Below are the code and all the weights of a small trained network. Each question names an input and a class and asks about switching units off, where a switched-off unit gives its printed mean instead of its output.

import numpy as np


def w(rows, s, z=0):
    codes = np.array(rows[::2]) - 128.0
    scale = np.full(codes.shape[1], s)
    scale[-1] = z or s
    return codes * scale


def norm(h):
    return h / np.sqrt((h * h).mean(-1, keepdims=True) + 1e-5)


def f(y):
    return np.maximum(y, 0)


def log_softmax(a):
    a = a - a.max(-1, keepdims=True)
    return a - np.log(np.exp(a).sum(-1, keepdims=True))


def net(x, mask):
    res = np.array(x, float).reshape(1, 5) / 4 @ E
    u = 0
    for l in range(2):
        y = f(norm(res) @ A[l][:, :-1].T + A[l][:, -1])
        res = res + np.where(mask[u : u + 3], y, B[l][:, -1]) @ B[l][:, :-1]
        u += 3
    return log_softmax(norm(res)[-1] @ U[:, :-1].T + U[:, -1])


A, B = {}, {}
E = w([
[2,76,143,218],'x0',
[77,164,127,63],'x1',
[138,176,118,6],'x2',
[122,141,128,121],'x3',
[188,135,132,161],'x4',
],0.0055)
A[0] = w([
[194,187,83,47,43],'0.n1',
[53,135,85,126,130],'0.n2',
[176,105,136,254,1],'0.n3',
],0.0096,0.00081)
B[0] = w([
[185,80,169,115,255],'0.n1',
[14,89,169,65,188],'0.n2',
[139,173,2,193,235],'0.n3',
],0.0099,0.0065)
A[1] = w([
[182,150,73,216,2],'1.n1',
[253,156,169,6,90],'1.n2',
[16,69,164,154,70],'1.n3',
],0.0067,0.0025)
B[1] = w([
[28,93,19,115,181],'1.n1',
[253,128,161,172,253],'1.n2',
[126,203,255,19,195],'1.n3',
],0.0091,0.0062)
U = w([
[56,131,208,53,19],'0',
[250,103,179,101,140],'1',
[118,120,55,208,251],'2',
],0.015,0.0011)

Each question gives the input, the list of numbers given to net, and the class t.
The units are the neurons (one row each of A and B). Each row of codes is followed by its name. A weight is (code - 128) times the scale printed after its matrix; where a second scale follows, it is the last column's (A, B and U).
mask holds one flag per neuron, layer by layer. A switched-off neuron (its flag False) gives its mean, the last column of its row in B, instead of its output. The means were averaged over made-up inputs and are rounded, as every weight is.
A unit's drop is (log p(t) with every unit on - log p(t) with that unit switched off) / (log p(t) with every unit on - log p(t) with every unit switched off).
The circuit of an input: a set's keep is (log p(t) with only the set's units on - log p(t) with every unit switched off) / (log p(t) with every unit on - log p(t) with every unit switched off). Starting from all 6 units, units are removed one at a time, each time the one whose removal leaves the highest keep (on an exact tie, the one counted first), for as long as the keep stays at least 0.8.
circuit, biggest first: the units of the circuit, biggest drop first
k most important neurons: the k neurons with the biggest drops, biggest first
drop when u is switched off: that unit's drop, to one decimal
input [7,-2,-3,8,-1], class 0: circuit, biggest first : (1.n3)
input [-1,-8,4,-3,5], class 2: 2 most important neurons : (0.n3; 1.n1)
input [-7,-6,-4,-8,6], class 2: circuit, biggest first : (0.n3; 1.n1)
input [0,1,-4,8,-2], class 0: 2 most important neurons : (0.n2; 1.n2)
input [7,3,1,-7,6], class 0: 2 most important neurons : (1.n3; 0.n2)
input [-5,-8,0,0,4], class 2: 3 most important neurons : (0.n3; 1.n1; 1.n3)
input [2,8,-5,1,5], class 0: 2 most important neurons : (0.n2; 1.n3)
input [0,8,0,-4,2], class 0: 2 most important neurons : (0.n2; 1.n2)
input [1,-8,3,1,-5], class 2: drop when 0.n1 is switched off : 0.0
input [7,8,-7,-6,-4], class 0: drop when 1.n3 is switched off : 0.1
input [-6,-8,-2,-5,1], class 2: drop when 1.n1 is switched off : 0.1
